In the rows, 128 means zero.
Each row of numbers belongs to one of the things below and depends on some of the facts about them. Some rows are named. Which thing is each other row?

Known rows:
[106 116 144 145 137 113 158 133  86 120  96 114 130 168 127 121 137 127
 117 151 120 169 145  70 120 121 154 172  94 155 178 132 121 102 154]: dretuski
[134 122 126 129 129 135 128 127 130 122 134 141 132 119 117 132 146 127
 129  94 139 113 133 144 131 141 119 130 131 134 130 119 117 124 129]: klegral
[144 117 134 111 126 147 121 143 106 147 115 116 118 149 122 123 109 120
 107 140 110  95 135 133 164  99 119 150 127 111 127 140 146 134 114]: trafe
[102 122 135  90 133  89 131 125  88  87 105  69 116 157 125 132 179 137
  79 168 156 133 174  40  87 172 141 137 131 120 195 155 129  99 178]: brikem
[119 125 114 121 130 140 130 125 125 133 133 143 148 114 123 120 156 138
 144 129 124 137 129 118 126 130 131 115 132 145 112 120 124 137 118]: brudra
[101 112 115  85 143 103 107 119  73  85  92  46 128 147 115 145 195 155
  70 149 162 139 151  35  99 207 152 137 121 136 200 146 117 102 216]: zipluk
[103 124 111 206 138 132 204 157 122 157 154 183 118 154 143 147  84 126
 166 135 137 194  94 193 104 146 171 153 116 122 140 118 129 104 114]: lifles
[112 113 130 203 156 149 199 163 108 163 137 172 108 162 138 142  77 138
 148 147 111 170  98 166 136 109 162 197 112 117 153 116 139 108 129]: flina
[128 124 114 125 127 144 122 130 132 130 134 129 138 127 117 122 147 132
 137 101 135 119 131 144 125 141 119 129 135 128 123 127 120 127 126]: nikli
[130 138 128 133 116 118 121 138 137 123 133 131 114 125 129 132 105 108
 119 104 139 115 130 139 129 137 131 122 121 118 129 123 133 133 133]: nagegik
[146 127 137 129 139 141 105 140 149 134 108 106 122 123 145 119  95 129
 139 136 102 130 109 115 145  89 120 131 121 112 123 130 132 137 154]: legres
[124 128 131 134 121 130 142 133 116 120 132 155 138 125 112 116 150 122
 134 112 132 140 142 103 117 128 132 111 133 153 128 122 114 136 120]: pupubok
[102 146 123 150 129 130 124 137 144 123 139 135 117 113 119 120 148 138
 150 114 128 135 122 108 116 121 119 125 119 145 110 100 137 139 132]: ronis
[130 127 117 129 125 123 116 121 136 131 127 113 117 132 136 140 112 125
 117 126 137 121 126 146 131 149 134 118 128 115 121 132 137 132 128]: tiluvim
[134 132 130 118 155 135 120 111 126 149 113 107 135 128 144 131 120 145
 137 151 102 126 108 128 140  98 125 156 127 113 127 142 137 115 144]: plefli
[121 129 122 116 131 145 138 123 127 130 127 133 130 123 123 128 135 137
 134 110 132 149 117 121 120 142 122 122 145 116 132 134 126 137 155]: vopak
[146 128 135 117 141 137 107 114 127 143 111 117 127 130 133 123  96 131
 113 126 109 108 109 136 161 113 121 151 108 126 129 129 134 127 144]: zali

Facts:
miplel: uses; keli: refers to; ritri: belongs to class; bolu: is of sort
madak miplel zipluk; madak miplel boser; madak miplel redremen; madak miplel grotabo; britik miplel zegrum; britik miplel broklu; britik miplel pladrak; britik miplel fomis; britik miplel tober
britik miplel grabul; britik miplel lozam; kligrubre miplel fibres; kligrubre miplel brivon; stekes miplel debru; stekes miplel tober; stekes miplel zolok; trafe miplel brikem; trafe miplel sukipin
trafe miplel tonum; trafe miplel niti; trafe miplel skibrogak; goflam miplel zipluk; goflam miplel fomis; goflam miplel lozam; trital miplel laklu; trital miplel skeflum; trital miplel forus
trital miplel dibaskik; trital miplel teni; trital miplel liklek; trital miplel libru; plestu miplel pladrak; plestu miplel ronis; plestu miplel drubrugrik; plestu miplel vopak; pokluk miplel debru
pokluk miplel debe; pokluk miplel degrite; rabredram miplel laklu; rabredram miplel brikem; rabredram miplel flepus; rabredram miplel niti; rabredram miplel drubrugrik; kudom miplel boser; kudom miplel brilur
gonel miplel grinik; gonel miplel kuvom; plogrus miplel skelem; plogrus miplel poplom; plogrus miplel fleke; dretuski miplel klegral; dretuski miplel bruskel; dretuski miplel volo; fozik miplel graval
fozik miplel nabrum; fozik miplel debe; tibrebrik miplel sibren; tibrebrik miplel broklu; tibrebrik miplel niti; tibrebrik miplel truflar; tibrebrik miplel liklek; legres miplel baklun; soskal miplel laklu
soskal miplel broklu; soskal miplel debru; soskal miplel bazu; plefli miplel baklun; plefli miplel govos; plefli miplel rudra; plefli miplel vopak; plefli miplel truso; klusas miplel bebas
klusas miplel femaflik; klusas miplel zogrem; puvor miplel gube; puvor miplel ronis; puvor miplel flostur; plestim miplel drostal; breflun miplel dibaskik; breflun miplel skelem; breflun miplel tavol
breflun miplel fludris; lusun miplel paban; kiflik miplel genunu; kiflik miplel bebas; kiflik miplel graval; kiflik miplel drilu; dobru miplel somedru; dobru miplel boser; dobru miplel klotri
dobru miplel liklek; dobru miplel patrel; zali miplel nabrum; zali miplel dadadre; zali miplel redremen; zali miplel pledon; zali miplel balam; luplur miplel tiluvim; flina miplel pladrak
flina miplel vogri; vovor miplel gube; vovor miplel flostur; vovor miplel degrite; pluba miplel felek; pluba miplel pupubok; pluba miplel fubo; pluba miplel femaflik; pluba miplel flapo
pluba miplel skibrogak; pluba miplel teni; pluba miplel trabra; stevom miplel dibaskik; stevom miplel femaflik; ledepla miplel fibres; ledepla miplel volo; ledepla miplel fludris; ledepla miplel kone
balam keli zegrum; tober keli truteful; leko keli vuzuza; klegral keli soskal; flemo keli skalepu; lifles keli dradrete; skapluk keli luplur; volo keli kligrubre; vuzuza keli zali
zipluk keli plestim; britik keli felek; brivon keli skeflum; gomil keli nagegik; fubo keli foflotrok; kligrubre keli truflar; stekes keli breflun; skelem keli drune; trafe keli somedru
nagrin keli graval; kamo keli trafe; pitrizi keli grabul; trital keli trefles; pladrak keli klegral; trofler keli trela; brikem keli debru; skeflum keli nagrin; gumil keli klofor
truso keli leko; vogri keli klogril; skalepu keli ludrin; felek keli tober; zogrem keli migromon; truflar keli legres; kone keli drubrugrik; drune keli bebas; stulel keli skelem
drubrugrik keli stevom; sukipin keli pladrak; gonel keli kiflik; migromon keli brikem; dretuski keli skapluk; kuvom keli lusun; dradrete keli dadoklan; dadoklan keli pitrizi; legres keli kone
klogril keli flina; soskal keli volo; fleklis keli grinik; grabul keli balam; grifluk keli liflen; patrel keli kamo; plestim keli drisu; breflun keli brudra; truteful keli kisigrul
broklu keli debe; fleke keli stekes; debe keli zipluk; gridre keli broklu; liflen keli laklu; lusun keli brivon; kiflik keli fleklis; klofor keli forus; foflotrok keli fleke
grinik keli dadadre; debru keli trital; zali keli lozam; nikli keli fubo; luplur keli vogri; flina keli lifles; trela keli flemo; bebas keli klamo; sibren keli gomil
somedru keli truso; forus keli stulel; drisu keli zogrem; flupam keli gupler; velem keli britik; trefles keli dretuski; brudra keli gonel; gupler keli sibren; libru keli velem
kisigrul keli gumil; klamo keli grifluk; bruskel ritri 417; madak ritri 417; balam ritri 104; tober ritri 277; leko ritri 660; degrite ritri 277; paban ritri 417
klegral ritri 687; flemo ritri 104; nabrum ritri 660; lifles ritri 687; fomis ritri 16; skapluk ritri 277; volo ritri 16; vuzuza ritri 660; zipluk ritri 687
britik ritri 16; tonum ritri 16; brivon ritri 104; gomil ritri 104; govos ritri 16; livo ritri 104; fubo ritri 660; kligrubre ritri 16; tavol ritri 16
flepus ritri 687; stekes ritri 660; skelem ritri 277; trafe ritri 16; nagrin ritri 104; setas ritri 687; goflam ritri 417; kamo ritri 16; pitrizi ritri 687
trital ritri 417; dadadre ritri 16; pladrak ritri 277; trofler ritri 16; flapo ritri 104; brikem ritri 104; ludrin ritri 16; skeflum ritri 104; gumil ritri 16
gube ritri 660; vopak ritri 687; truso ritri 417; fibres ritri 104; vogri ritri 417; plestu ritri 417; pokluk ritri 277; bazu ritri 660; baklun ritri 660
rabredram ritri 417; skalepu ritri 417; felek ritri 277; graval ritri 417; kudom ritri 660; brilur ritri 16; laklu ritri 687; flostur ritri 687; zogrem ritri 660
truflar ritri 16; kone ritri 660; drune ritri 660; stulel ritri 104; boser ritri 16; grotabo ritri 16; drubrugrik ritri 16; pupubok ritri 417; niti ritri 687
tiluvim ritri 16; pledon ritri 687; sukipin ritri 277; gonel ritri 660; migromon ritri 104; plogrus ritri 104; skibrogak ritri 417; dretuski ritri 417; fozik ritri 277
tibrebrik ritri 417; kuvom ritri 687; dradrete ritri 277; dadoklan ritri 417; legres ritri 660; klogril ritri 417; soskal ritri 104; drostal ritri 660; rudra ritri 277
plefli ritri 104; redremen ritri 687; zegrum ritri 417; flovovi ritri 687; fleklis ritri 104; klusas ritri 687; puvor ritri 104; lonim ritri 687; grabul ritri 104
grifluk ritri 660; patrel ritri 660; plestim ritri 277; nagegik ritri 16; breflun ritri 16; truteful ritri 687; broklu ritri 277; kiplan ritri 104; fleke ritri 687
debe ritri 687; drilu ritri 687; gridre ritri 687; liflen ritri 16; lusun ritri 417; kiflik ritri 16; klofor ritri 277; trapun ritri 687; foflotrok ritri 417
grinik ritri 104; poplom ritri 417; dobru ritri 417; debru ritri 687; zali ritri 16; nikli ritri 687; luplur ritri 104; flina ritri 687; trela ritri 417
vovor ritri 417; fludris ritri 277; bebas ritri 417; genunu ritri 16; ronis ritri 417; tragotrer ritri 417; sibren ritri 417; somedru ritri 104; forus ritri 16
drisu ritri 660; teni ritri 417; lozam ritri 417; flupam ritri 16; trabra ritri 687; butufim ritri 660; velem ritri 660; dibaskik ritri 417; trefles ritri 660
pluba ritri 104; stevom ritri 687; brudra ritri 417; klotri ritri 417; zolok ritri 104; femaflik ritri 104; gupler ritri 687; libru ritri 277; kisigrul ritri 687
klamo ritri 687; ledepla ritri 687; liklek ritri 660; bruskel bolu 717; madak bolu 294; balam bolu 717; tober bolu 717; leko bolu 717; degrite bolu 717
paban bolu 294; klegral bolu 717; flemo bolu 717; nabrum bolu 717; lifles bolu 717; fomis bolu 717; skapluk bolu 717; volo bolu 717; vuzuza bolu 717
zipluk bolu 294; britik bolu 717; tonum bolu 294; brivon bolu 717; gomil bolu 294; govos bolu 717; livo bolu 717; fubo bolu 294; kligrubre bolu 717
tavol bolu 294; flepus bolu 717; stekes bolu 717; skelem bolu 294; trafe bolu 717; nagrin bolu 717; setas bolu 717; goflam bolu 717; kamo bolu 294
pitrizi bolu 717; trital bolu 717; dadadre bolu 717; pladrak bolu 717; trofler bolu 717; flapo bolu 717; brikem bolu 717; ludrin bolu 717; skeflum bolu 294
gumil bolu 717; gube bolu 717; vopak bolu 294; truso bolu 717; fibres bolu 294; vogri bolu 294; plestu bolu 717; pokluk bolu 717; bazu bolu 717
baklun bolu 294; rabredram bolu 717; skalepu bolu 294; felek bolu 717; graval bolu 294; kudom bolu 294; brilur bolu 717; laklu bolu 294; flostur bolu 717
zogrem bolu 294; truflar bolu 717; kone bolu 717; drune bolu 294; stulel bolu 717; boser bolu 294; grotabo bolu 717; drubrugrik bolu 294; pupubok bolu 717
niti bolu 717; tiluvim bolu 717; pledon bolu 717; sukipin bolu 294; gonel bolu 717; migromon bolu 294; plogrus bolu 717; skibrogak bolu 717; dretuski bolu 294
fozik bolu 717; tibrebrik bolu 294; kuvom bolu 717; dradrete bolu 717; dadoklan bolu 294; legres bolu 294; klogril bolu 717; soskal bolu 717; drostal bolu 717
rudra bolu 717; plefli bolu 294; redremen bolu 717; zegrum bolu 294; flovovi bolu 294; fleklis bolu 717; klusas bolu 717; puvor bolu 294; lonim bolu 717
grabul bolu 717; grifluk bolu 717; patrel bolu 294; plestim bolu 717; nagegik bolu 717; breflun bolu 717; truteful bolu 717; broklu bolu 717; kiplan bolu 717
fleke bolu 717; debe bolu 294; drilu bolu 717; gridre bolu 294; liflen bolu 717; lusun bolu 717; kiflik bolu 294; klofor bolu 717; trapun bolu 294
foflotrok bolu 717; grinik bolu 717; poplom bolu 717; dobru bolu 717; debru bolu 717; zali bolu 717; nikli bolu 717; luplur bolu 717; flina bolu 717
trela bolu 294; vovor bolu 717; fludris bolu 717; bebas bolu 717; genunu bolu 717; ronis bolu 717; tragotrer bolu 717; sibren bolu 717; somedru bolu 717
forus bolu 717; drisu bolu 717; teni bolu 717; lozam bolu 717; flupam bolu 717; trabra bolu 717; butufim bolu 717; velem bolu 294; dibaskik bolu 717
trefles bolu 294; pluba bolu 294; stevom bolu 294; brudra bolu 717; klotri bolu 294; zolok bolu 294; femaflik bolu 294; gupler bolu 294; libru bolu 717
kisigrul bolu 717; klamo bolu 717; ledepla bolu 717; liklek bolu 717

Rows to name:
No name comes twice in this set of rows, the named rows included.
[107 132 140  88 130  80  82 122  88  85  68  25  97 171 127 138 153 134
  60 172 135 111 167   8 115 151 146 151  89 126 187 145 146 106 206]	plestim
[ 90 116 126 101 130 115 138 142  90 104 108  85  93 167 112 133 179 141
  85 141 158 150 174  41  96 168 141 155 137 116 178 140 143 124 181]	debru
[166  93 147 111  84 157  90 156 145 174  93  99 183 137  51 152  89 139
 145  98  94  50  83 201 154  87  67 138 161 149 118 131 210 109  94]	britik
[113 129 124 170 163 119 157 135 119 149 115 118 117 163 153 146 101 137
 142 173 111 157 110 138 131 113 156 183 101 111 158 134 145  82 129]	luplur
[110 120 128 159 125  87 163 114  96 133 120 118 133 155 148 152 103 127
 102 186 151 164 130 130 118 165 175 137 123 133 147 128 144  89 116]	skapluk
[ 98 152 145 125 137 158 131 109 146 145  93 127 117 129 133  97 130 145
 152 123  94 159 123  80 131  97 116 154 134 142 100 122 146 145 156]	vovor
[105 116 128 122 130  97 143 121 108 106 102  92 114 151 153 141 120 135
 110 178 156 172 136  88  99 174 161 123 129 127 167 145 135 112 164]	trefles
[128 131 119 121 135 116 131 131 149 110 120 125 134 142 155 112 139 106
 160 116 123 141 135 135  99 127 122 115 116 113 131 149 120 119 109]	femaflik
[114 162 162 126 131 134 127  95 152 136 104 118 109 125 134 110 101 136
 132 107 104 129 132 108 130 100 112 167 142 128 129 129 137 119 145]	puvor
[126 134 152 143 121 123 109 111 133 151 122 111 121 142 130 128 102 137
 108 144 112  97 148 122 165  94 125 167 136 129 109 114 161 114 107]	pokluk

Now the same things, written a new way:
Some things and their rows:
[113 158 111 125 126 108 115 108 136 110 122 132 110  88 111]: trabra
[115 116 107 125 110 127 127 115 129 154 149 111 148 143 128]: brilur
[154 121 146 154 151 114  98 104 154 139 105 102 155 130 148]: dobru
[108 107 105 124  97  87 115 134 129 134 163 120 168 185 116]: patrel
[177 130  97 127 167 144 139 175 118 173 108 141 102 105 161]: luplur
[108 132 176 112  56 125 124 143 162 101 112 121  89 106 122]: klofor
[112 132 160  37 112 165  81 140 155  66 125 111 147 117 109]: klamo
[ 95 143  82 136 114 105  99 140 124 105 141 132 156 132 150]: tavol
[114 151 194 138 144 100 112 142 125 118 124 132 171 119 178]: breflun
[135 139 113 117  93 121 119 122 140 146 133 118 108 113 106]: drilu
[134 132 158 124  98 151 129 145 134 117 101 128 105 117 126]: nikli
[165 128  66 146 195 149 144 189 149 153 148 116  64  58 143]: lifles
[132 130 139 140 116 162 128 128 130 131 131 101 123 136 144]: trela
[181 168  65 148  87 148 162 138 119 151  46 145 146 176 107]: gridre
[116 109 129 131 143 149 142 117 108  91 103 144  87 101  82]: vopak
[115 108 123 121 100 135 132 170 124 126 164 135 138 206 129]: drostal
[118 109 121 103 106 139 122 111 125 171 165 102 151 146 126]: dadadre

Name these rows:
No name comes twice in this set of rows, the named rows included.
[ 94 129 168  35 116 161 109 134 128  84 149 117 189 140 150]	liflen
[183 115  50  93 180 136 150 161 143 206 181 129  65  85 132]	balam
[170 144 179 121 155  82 116 121 140 133  86 159 145  81 159]	pluba
[ 87 112 242 192  80 112 108 135 102 154 183 132 104 166 138]	velem
[148 139  17 153 126 122 136 100  88 136  60 170 146 140  90]	brikem
[149 151  75 173 117 137 150 159  85 142  74 133 194 216 106]	drisu
[111 122 185  72  77 147  98 135 121 104 116 142 125  96 142]	stulel
[134  87 173 140 157 100 127 142 136 126 142 131 173 194 123]	stekes
[ 90 174 147  73  99 128  95 130 145  72 130 119 128  76 108]	skelem
[ 92  99 130 145 148 159 157 129  99 108 150 150 130 141 129]	govos
[119 156 142 126 107 135 105 131 110 114 115 112 100  73 110]	fleke
[117 119 163 154 171 114 113 117 130 121 106 148 192 121 153]	trafe

